Below is a small trained network, with its code and all its weights. Each question gives an input and a class and asks what happens when units are switched off, that is, made to give their printed mean instead of their output.

import numpy as np


def w(rows, s, z=0):
    codes = np.array(rows[::2]) - 128.0
    scale = np.full(codes.shape[1], s)
    scale[-1] = z or s
    return codes * scale


def f(y):
    return y / 2 * (1 + np.tanh(0.7978845608 * (y + 0.044715 * y**3)))


def log_softmax(a):
    a = a - a.max(-1, keepdims=True)
    return a - np.log(np.exp(a).sum(-1, keepdims=True))


def net(x, mask):
    res = np.array(x, float).reshape(1, 7) / 4 @ E
    y = f(res @ A[0][:, :-1].T + A[0][:, -1])
    res = res + np.where(mask, y, B[0][:, -1]) @ B[0][:, :-1]
    return log_softmax(res[-1] @ U[:, :-1].T + U[:, -1])


A, B = {}, {}
E = w([
[146,180,69,233,193],'x0',
[197,221,179,122,104],'x1',
[224,17,134,198,67],'x2',
[114,166,3,130,63],'x3',
[130,125,128,126,128],'x4',
[128,128,126,125,128],'x5',
[250,79,68,44,186],'x6',
],0.0054)
A[0] = w([
[128,119,142,64,69,193],'N1',
[123,118,148,73,73,100],'N2',
[226,255,182,125,85,123],'N3',
[129,89,234,155,228,96],'N4',
[127,148,59,120,83,87],'N5',
[180,102,80,67,178,137],'N6',
[195,117,96,74,184,87],'N7',
[23,4,74,132,204,118],'N8',
[137,126,130,140,155,253],'N9',
[170,72,140,178,68,48],'N10',
[173,115,96,81,167,78],'N11',
[138,122,189,137,173,180],'N12',
[122,163,24,113,19,105],'N13',
[83,190,102,53,192,117],'N14',
[104,100,161,46,43,81],'N15',
[182,109,90,73,181,84],'N16',
[199,67,121,202,65,132],'N17',
[154,159,101,220,204,104],'N18',
[180,116,97,80,176,78],'N19',
[92,94,71,130,116,116],'N20',
[161,121,108,82,133,56],'N21',
[155,160,87,234,214,113],'N22',
[146,153,93,204,204,129],'N23',
[45,132,171,205,48,106],'N24',
[73,175,110,81,212,150],'N25',
[66,137,177,186,86,105],'N26',
[123,149,66,117,72,100],'N27',
[124,162,55,109,68,101],'N28',
[116,103,152,33,40,130],'N29',
[111,105,160,82,104,96],'N30',
],0.008,0.0052)
B[0] = w([
[110,80,84,154,166,207],'N1',
[116,129,98,96,138,137],'N2',
[229,115,83,132,20,209],'N3',
[191,178,199,56,195,199],'N4',
[146,133,161,99,160,146],'N5',
[112,167,114,207,151,220],'N6',
[97,196,122,171,123,184],'N7',
[253,138,93,114,22,248],'N8',
[140,71,117,193,173,253],'N9',
[70,156,183,60,80,157],'N10',
[109,191,124,134,130,153],'N11',
[169,104,144,146,172,195],'N12',
[194,119,198,126,215,209],'N13',
[62,94,205,119,74,205],'N14',
[96,129,71,64,159,162],'N15',
[108,196,120,164,133,177],'N16',
[24,79,213,130,71,247],'N17',
[94,112,73,64,154,185],'N18',
[106,195,124,143,126,161],'N19',
[172,120,141,126,120,161],'N20',
[104,180,125,102,127,121],'N21',
[93,87,58,68,166,211],'N22',
[99,101,81,94,156,192],'N23',
[103,215,95,215,145,227],'N24',
[64,76,183,139,90,220],'N25',
[106,199,110,156,146,188],'N26',
[150,137,162,114,158,150],'N27',
[159,128,169,115,164,161],'N28',
[91,83,60,105,176,195],'N29',
[131,123,112,85,139,134],'N30',
],0.025,0.004)
U = w([
[94,249,83,212,134,105],'0',
[92,90,21,61,160,94],'1',
[62,104,207,124,49,105],'2',
[222,150,208,106,219,105],'3',
[233,136,51,132,2,112],'4',
[133,85,106,186,136,255],'5',
],0.0064,0.0074)

Each question gives the input, the list of numbers given to net, and the class t.
The units are the neurons (one row each of A and B). Each row of codes is followed by its name. A weight is (code - 128) times the scale printed after its matrix; where a second scale follows, it is the last column's (A, B and U).
mask holds one flag per neuron, in row order. A switched-off neuron (its flag False) gives its mean, the last column of its row in B, instead of its output. The means were averaged over made-up inputs and are rounded, as every weight is.
A unit's drop is (log p(t) with every unit on - log p(t) with that unit switched off) / (log p(t) with every unit on - log p(t) with every unit switched off).
The circuit of an input: a set's keep is (log p(t) with only the set's units on - log p(t) with every unit switched off) / (log p(t) with every unit on - log p(t) with every unit switched off). Starting from the 12 units with the biggest drops (on a tie, the unit counted first), units are removed one at a time, each time the one whose removal leaves the highest keep (on an exact tie, the one counted first), for as long as the keep stays at least 0.8.
units of the circuit, in order: the units of the circuit, biggest drop first
unit that matters most: the unit with the biggest drop
k most important neurons: the k neurons with the biggest drops, biggest first
drop of u: that unit's drop, to one decimal
input [-2,-4,-6,2,6,-5,0], class 2: unit that matters most -> N14
input [-8,4,8,-3,1,-3,1], class 1: units of the circuit, in order -> (N29 N15)
input [4,-6,6,-3,4,5,6], class 0: units of the circuit, in order -> (N6 N7)
input [5,7,4,-7,-5,6,-4], class 3: 2 most important neurons -> (N4 N8)
input [-5,-3,0,1,2,-1,0], class 1: units of the circuit, in order -> (N29 N15)
input [5,6,-7,1,6,-5,-4], class 2: 2 most important neurons -> (N14 N25)
input [-2,-8,-8,3,5,-5,-3], class 2: 3 most important neurons -> (N14 N25 N3)
input [2,5,-1,1,-2,-7,2], class 4: 2 most important neurons -> (N3 N17)
input [-7,-5,-6,-2,8,8,-8], class 0: 3 most important neurons -> (N24 N26 N22)
input [8,8,4,6,1,7,-1], class 1: 3 most important neurons -> (N22 N18 N8)
input [6,0,-8,-8,-2,2,-7], class 2: 3 most important neurons -> (N25 N14 N13)
input [0,4,0,5,5,4,-2], class 3: units of the circuit, in order -> (N13 N28)
input [8,3,-5,-8,3,-7,7], class 1: 3 most important neurons -> (N22 N18 N23)
input [-5,-2,-3,-8,3,-6,8], class 0: 3 most important neurons -> (N7 N6 N16)
input [-3,5,7,3,-5,0,2], class 2: 3 most important neurons -> (N17 N10 N8)
input [-7,0,-2,-6,3,-5,7], class 0: 3 most important neurons -> (N6 N7 N16)
input [5,7,5,-5,0,6,-6], class 4: units of the circuit, in order -> (N3)
input [4,-2,8,2,8,-4,-3], class 2: 2 most important neurons -> (N17 N10)
input [2,-7,-6,5,1,-2,-3], class 4: 2 most important neurons -> (N8 N17)
input [2,-1,0,8,4,6,-6], class 3: units of the circuit, in order -> (N13)
input [1,8,-3,-4,-5,-8,-5], class 4: drop of N3 -> 1.1
input [-8,-6,5,-1,4,1,3], class 1: drop of N3 -> 0.1
input [2,7,3,6,-7,-2,-4], class 4: drop of N12 -> 0.1
